Below are the code and all the weights of a small trained network. Each question names an input and a target symbol and asks about switching units off, where a switched-off unit gives its printed mean instead of its output.

import numpy as np


def w(rows, s, z=0):
    codes = np.array(rows[::2]) - 128.0
    scale = np.full(codes.shape[1], s)
    scale[-1] = z or s
    return codes * scale


def norm(h):
    return h / np.sqrt((h * h).mean(-1, keepdims=True) + 1e-5)


def f(y):
    return y / 2 * (1 + np.tanh(0.7978845608 * (y + 0.044715 * y**3)))


def softmax(a):
    e = np.exp(a - a.max(-1, keepdims=True))
    return e / e.sum(-1, keepdims=True)


def log_softmax(a):
    a = a - a.max(-1, keepdims=True)
    return a - np.log(np.exp(a).sum(-1, keepdims=True))


def net(x, mask):
    ids = ['αβγεζηθλμξπστφψω'.index(c) for c in x.split()]
    T = len(ids)
    res = E[ids] + P[:T]
    q, k, v = (norm(res) @ M[0].T for M in (Q, K, V))
    z = softmax(np.where(np.tri(T) > 0, q @ k.T / 2**0.5, -1e9)) @ v
    res = res + np.where(mask[0], z, O[0][:, -1]) @ O[0][:, :-1]
    y = f(norm(res) @ A[0][:, :-1].T + A[0][:, -1])
    res = res + np.where(mask[1:9], y, B[0][:, -1]) @ B[0][:, :-1]
    return log_softmax(norm(res)[-1] @ U[:, :-1].T + U[:, -1])


Q, K, V, O, A, B = {}, {}, {}, {}, {}, {}
E = w([
[187,108,148,118,99,109],'α',
[107,136,134,17,138,157],'β',
[193,208,205,155,101,157],'γ',
[176,187,1,134,177,49],'ε',
[151,79,50,152,91,200],'ζ',
[158,217,73,59,119,111],'η',
[143,136,129,88,74,62],'θ',
[155,121,151,104,70,140],'λ',
[103,185,87,224,143,79],'μ',
[111,141,113,105,81,79],'ξ',
[106,207,211,75,133,140],'π',
[198,109,165,101,91,100],'σ',
[164,112,131,100,125,49],'τ',
[164,128,137,87,90,52],'φ',
[174,115,147,116,85,126],'ψ',
[171,114,152,109,86,123],'ω',
],0.0092)
P = w([
[95,66,161,89,16,1],'0',
[98,69,146,104,37,25],'1',
[106,76,140,108,54,41],'2',
[107,84,134,113,66,59],'3',
[130,87,132,115,80,70],'4',
[148,101,128,106,89,77],'5',
[149,110,127,106,91,99],'6',
[168,117,122,106,101,113],'7',
[161,132,118,105,111,120],'8',
[165,134,115,110,123,135],'9',
[171,141,100,110,129,137],'10',
[177,134,116,105,124,136],'11',
],0.0052)
Q[0] = w([
[132,152,151,78,110,136],'head 1',
[17,182,139,226,253,207],'head 1',
],0.011)
K[0] = w([
[167,171,109,94,199,116],'head 1',
[122,45,175,118,1,7],'head 1',
],0.0075)
V[0] = w([
[122,211,240,87,115,71],'head 1',
[88,61,116,1,160,170],'head 1',
],0.0068)
O[0] = w([
[98,157,135,189,254,214,6],'head 1',
[91,2,66,50,199,121,198],'head 1',
],0.0075,0.0022)
A[0] = w([
[140,115,13,170,75,159,151],'neuron 1',
[91,159,10,22,106,90,202],'neuron 2',
[164,231,127,174,43,151,182],'neuron 3',
[108,140,128,232,109,111,129],'neuron 4',
[69,181,162,161,52,90,195],'neuron 5',
[126,100,49,113,2,194,192],'neuron 6',
[147,158,72,207,96,88,77],'neuron 7',
[120,181,72,103,133,45,252],'neuron 8',
],0.0069,0.0019)
B[0] = w([
[160,127,186,64,111,93,172],'neuron 1',
[207,67,126,149,146,147,253],'neuron 2',
[161,91,115,203,151,94,185],'neuron 3',
[114,82,114,127,61,104,132],'neuron 4',
[115,136,90,121,135,165,174],'neuron 5',
[187,170,172,97,114,113,241],'neuron 6',
[87,123,116,144,111,2,149],'neuron 7',
[153,181,135,119,111,162,203],'neuron 8',
],0.0084,0.0061)
U = w([
[126,81,140,179,116,117,50],'α',
[119,42,43,86,187,121,157],'β',
[159,160,149,254,151,163,88],'γ',
[163,158,102,160,113,106,135],'ε',
[179,97,133,40,36,101,100],'ζ',
[217,159,105,140,194,197,58],'η',
[130,191,71,115,88,187,118],'θ',
[99,142,161,120,93,173,174],'λ',
[87,159,100,212,91,80,201],'μ',
[115,142,40,144,81,166,126],'ξ',
[92,185,146,146,209,173,252],'π',
[139,97,221,160,152,110,66],'σ',
[144,154,175,121,201,36,98],'τ',
[129,236,143,84,134,118,140],'φ',
[120,80,121,178,97,151,76],'ψ',
[107,104,153,151,109,144,131],'ω',
],0.01,0.0039)

Each question gives the input, a string of symbols that net reads in full, and the target symbol t.
The units are the heads (2 rows each of Q, K, V and O) and the neurons (one row each of A and B). Each row of codes is followed by its name. A weight is (code - 128) times the scale printed after its matrix; where a second scale follows, it is the last column's (O, A, B and U).
mask holds one flag per unit, heads first, then neurons. A switched-off unit (its flag False) gives its mean, the last column of its rows in O or B, instead of its output. The means were averaged over made-up inputs and are rounded, as every weight is.
A unit's drop is (log p(t) with every unit on - log p(t) with that unit switched off) / (log p(t) with every unit on - log p(t) with every unit switched off).
The circuit of an input: a set's keep is (log p(t) with only the set's units on - log p(t) with every unit switched off) / (log p(t) with every unit on - log p(t) with every unit switched off). Starting from all 9 units, units are removed one at a time, each time the one whose removal leaves the highest keep (on an exact tie, the one counted first), for as long as the keep stays at least 0.8.
circuit, biggest first: the units of the circuit, biggest drop first
top k neurons: the k neurons with the biggest drops, biggest first
drop when u is switched off: that unit's drop, to one decimal
input β φ τ ζ ζ π λ, target π: circuit, biggest first -> [head 1; neuron 2]
input ε ζ ζ φ π τ θ, target π: circuit, biggest first -> [head 1; neuron 2]
input φ ζ μ γ β θ, target β: top neuron -> [neuron 6]
input τ η τ λ φ α φ σ γ σ π, target π: circuit, biggest first -> [head 1; neuron 6]
input ψ λ ξ, target ξ: circuit, biggest first -> [head 1; neuron 6; neuron 5; neuron 8]
input λ ψ τ, target τ: top 3 neurons -> [neuron 2; neuron 6; neuron 3]
input μ α β ω τ φ λ α η θ τ τ, target η: circuit, biggest first -> [head 1; neuron 7]
input λ φ σ, target σ: circuit, biggest first -> [head 1; neuron 2; neuron 6]
input ε τ ζ β ψ φ, target β: top 2 neurons -> [neuron 6; neuron 1]
input η ζ φ ω τ ζ ζ ζ λ β ω α, target β: drop when head 1 is switched off -> 1.1
input γ τ ξ τ, target γ: drop when head 1 is switched off -> 1.1
input η θ α σ ζ θ β σ α σ τ, target β: drop when head 1 is switched off -> 0.9
input ζ ζ φ γ, target γ: drop when head 1 is switched off -> 0.3
input λ ζ ζ φ μ θ, target μ: top neuron -> [neuron 3]
